Below are the code and all the weights of a small trained network. Each question names an input and a class and asks about switching units off, where a switched-off unit gives its printed mean instead of its output.

import numpy as np


def w(rows, s, z=0):
    codes = np.array(rows[::2]) - 128.0
    scale = np.full(codes.shape[1], s)
    scale[-1] = z or s
    return codes * scale


def norm(h):
    return h / np.sqrt((h * h).mean(-1, keepdims=True) + 1e-5)


def f(y):
    return np.maximum(y, 0)


def log_softmax(a):
    a = a - a.max(-1, keepdims=True)
    return a - np.log(np.exp(a).sum(-1, keepdims=True))


def net(x, mask):
    res = np.array(x, float).reshape(1, 3) / 4 @ E
    u = 0
    for l in range(4):
        y = f(norm(res) @ A[l][:, :-1].T + A[l][:, -1])
        res = res + np.where(mask[u : u + 7], y, B[l][:, -1]) @ B[l][:, :-1]
        u += 7
    return log_softmax(norm(res)[-1] @ U[:, :-1].T + U[:, -1])


A, B = {}, {}
E = w([
[124,118,71,87,170,135,27],'x0',
[132,253,84,205,105,92,92],'x1',
[78,72,168,188,197,15,123],'x2',
],0.0025)
A[0] = w([
[131,148,99,112,129,149,102,5],'0.n0',
[156,203,93,153,65,158,106,97],'0.n1',
[140,133,123,120,118,135,130,89],'0.n2',
[111,121,97,88,161,135,2,170],'0.n3',
[175,121,112,44,104,218,163,154],'0.n4',
[127,204,100,188,155,83,118,24],'0.n5',
[134,172,102,139,93,146,100,10],'0.n6',
],0.0052,0.0024)
B[0] = w([
[157,143,94,106,123,90,98,143],'0.n0',
[169,91,128,42,254,130,187,237],'0.n1',
[116,122,128,131,142,148,134,135],'0.n2',
[92,74,19,127,137,146,90,248],'0.n3',
[86,144,150,236,40,75,65,252],'0.n4',
[120,120,149,162,2,151,75,205],'0.n5',
[164,114,128,81,183,109,150,167],'0.n6',
],0.0043,0.0038)
A[1] = w([
[76,98,244,176,88,131,206,134],'1.n0',
[230,204,144,75,126,126,169,51],'1.n1',
[88,176,118,185,124,90,113,81],'1.n2',
[211,209,189,65,154,120,255,11],'1.n3',
[114,133,131,120,134,138,133,97],'1.n4',
[229,229,162,57,133,151,203,8],'1.n5',
[100,149,58,7,202,215,111,41],'1.n6',
],0.003,0.0019)
B[1] = w([
[248,223,88,61,162,129,106,255],'1.n0',
[84,50,125,207,112,217,201,171],'1.n1',
[150,117,152,79,48,223,115,166],'1.n2',
[4,31,45,213,195,242,168,181],'1.n3',
[133,128,126,128,126,128,126,128],'1.n4',
[13,50,127,240,134,205,184,178],'1.n5',
[220,171,141,112,111,39,173,193],'1.n6',
],0.003,0.0027)
A[2] = w([
[128,156,168,147,59,147,157,84],'2.n0',
[87,97,96,58,193,123,102,88],'2.n1',
[164,132,191,110,171,95,197,38],'2.n2',
[81,128,67,131,120,169,52,78],'2.n3',
[180,127,210,58,209,89,210,4],'2.n4',
[110,164,252,182,36,114,148,63],'2.n5',
[94,98,107,41,190,132,110,61],'2.n6',
],0.0044,0.0017)
B[2] = w([
[140,116,88,135,198,115,152,197],'2.n0',
[149,156,171,163,135,139,202,212],'2.n1',
[101,132,124,117,74,150,64,191],'2.n2',
[111,148,254,113,103,137,156,253],'2.n3',
[57,140,165,117,24,163,30,213],'2.n4',
[225,158,41,67,229,76,140,249],'2.n5',
[143,165,131,162,131,126,183,192],'2.n6',
],0.0048,0.0026)
A[3] = w([
[54,37,149,84,255,114,190,8],'3.n0',
[124,134,133,118,138,129,127,65],'3.n1',
[133,146,160,95,144,109,140,115],'3.n2',
[88,144,117,195,140,101,98,20],'3.n3',
[228,159,88,39,178,171,149,84],'3.n4',
[61,111,105,173,40,127,9,54],'3.n5',
[132,148,130,154,127,86,98,136],'3.n6',
],0.004,0.0014)
B[3] = w([
[139,192,89,186,137,200,203,183],'3.n0',
[131,140,120,134,125,132,117,128],'3.n1',
[122,125,101,116,128,153,87,138],'3.n2',
[144,99,147,83,84,166,132,147],'3.n3',
[171,148,178,143,137,2,100,243],'3.n4',
[73,114,234,67,78,148,122,254],'3.n5',
[138,94,123,92,133,166,135,164],'3.n6',
],0.0048,0.0036)
U = w([
[254,174,85,108,156,41,111,148],'0',
[52,102,208,77,51,149,63,212],'1',
[92,104,95,210,188,209,247,2],'2',
],0.0096,0.00089)

Each question gives the input, the list of numbers given to net, and the class t.
The units are the neurons (one row each of A and B). Each row of codes is followed by its name. A weight is (code - 128) times the scale printed after its matrix; where a second scale follows, it is the last column's (A, B and U).
mask holds one flag per neuron, layer by layer. A switched-off neuron (its flag False) gives its mean, the last column of its row in B, instead of its output. The means were averaged over made-up inputs and are rounded, as every weight is.
A unit's drop is (log p(t) with every unit on - log p(t) with that unit switched off) / (log p(t) with every unit on - log p(t) with every unit switched off).
The circuit of an input: a set's keep is (log p(t) with only the set's units on - log p(t) with every unit switched off) / (log p(t) with every unit on - log p(t) with every unit switched off). Starting from the 12 units with the biggest drops (on a tie, the unit counted first), units are removed one at a time, each time the one whose removal leaves the highest keep (on an exact tie, the one counted first), for as long as the keep stays at least 0.8.
circuit, biggest first: the units of the circuit, biggest drop first
unit that matters most: the unit with the biggest drop
top k neurons: the k neurons with the biggest drops, biggest first
top k neurons in layer l: the k neurons of layer l with the biggest drops, biggest first
drop when u is switched off: that unit's drop, to one decimal
input [2,0,5], class 2: circuit, biggest first => [0.n4 3.n0]
input [-1,-8,-3], class 0: top 2 neurons in layer 0 => [0.n3 0.n4]
input [-8,0,-5], class 0: circuit, biggest first => [0.n4 2.n5]
input [-1,-1,-3], class 0: circuit, biggest first => [0.n4 2.n5 0.n3]
input [1,-4,1], class 2: unit that matters most => 0.n5
input [1,-5,1], class 2: top 3 neurons in layer 3 => [3.n5 3.n0 3.n4]
input [-3,-4,-7], class 0: top 2 neurons => [0.n4 2.n5]
input [-2,0,0], class 0: top 3 neurons => [0.n1 1.n0 0.n3]
input [4,5,1], class 1: top 2 neurons => [0.n5 2.n5]
input [-1,7,-8], class 2: top 2 neurons => [0.n1 1.n5]
input [-1,-8,-1], class 0: top 3 neurons => [0.n4 0.n1 0.n3]
input [-1,1,-3], class 2: top 2 neurons => [0.n1 0.n3]
input [1,0,1], class 2: top 3 neurons in layer 0 => [0.n4 0.n5 0.n3]
input [-4,8,-5], class 2: unit that matters most => 0.n1
input [0,-1,-3], class 0: top 2 neurons => [0.n4 2.n5]
input [7,0,6], class 2: top 2 neurons in layer 2 => [2.n4 2.n1]
input [5,2,4], class 1: drop when 0.n1 is switched off => 2.9
input [-4,-4,-5], class 0: drop when 2.n5 is switched off => 0.6
input [-2,-2,-7], class 0: drop when 0.n4 is switched off => 3.2
input [5,5,2], class 1: unit that matters most => 0.n5
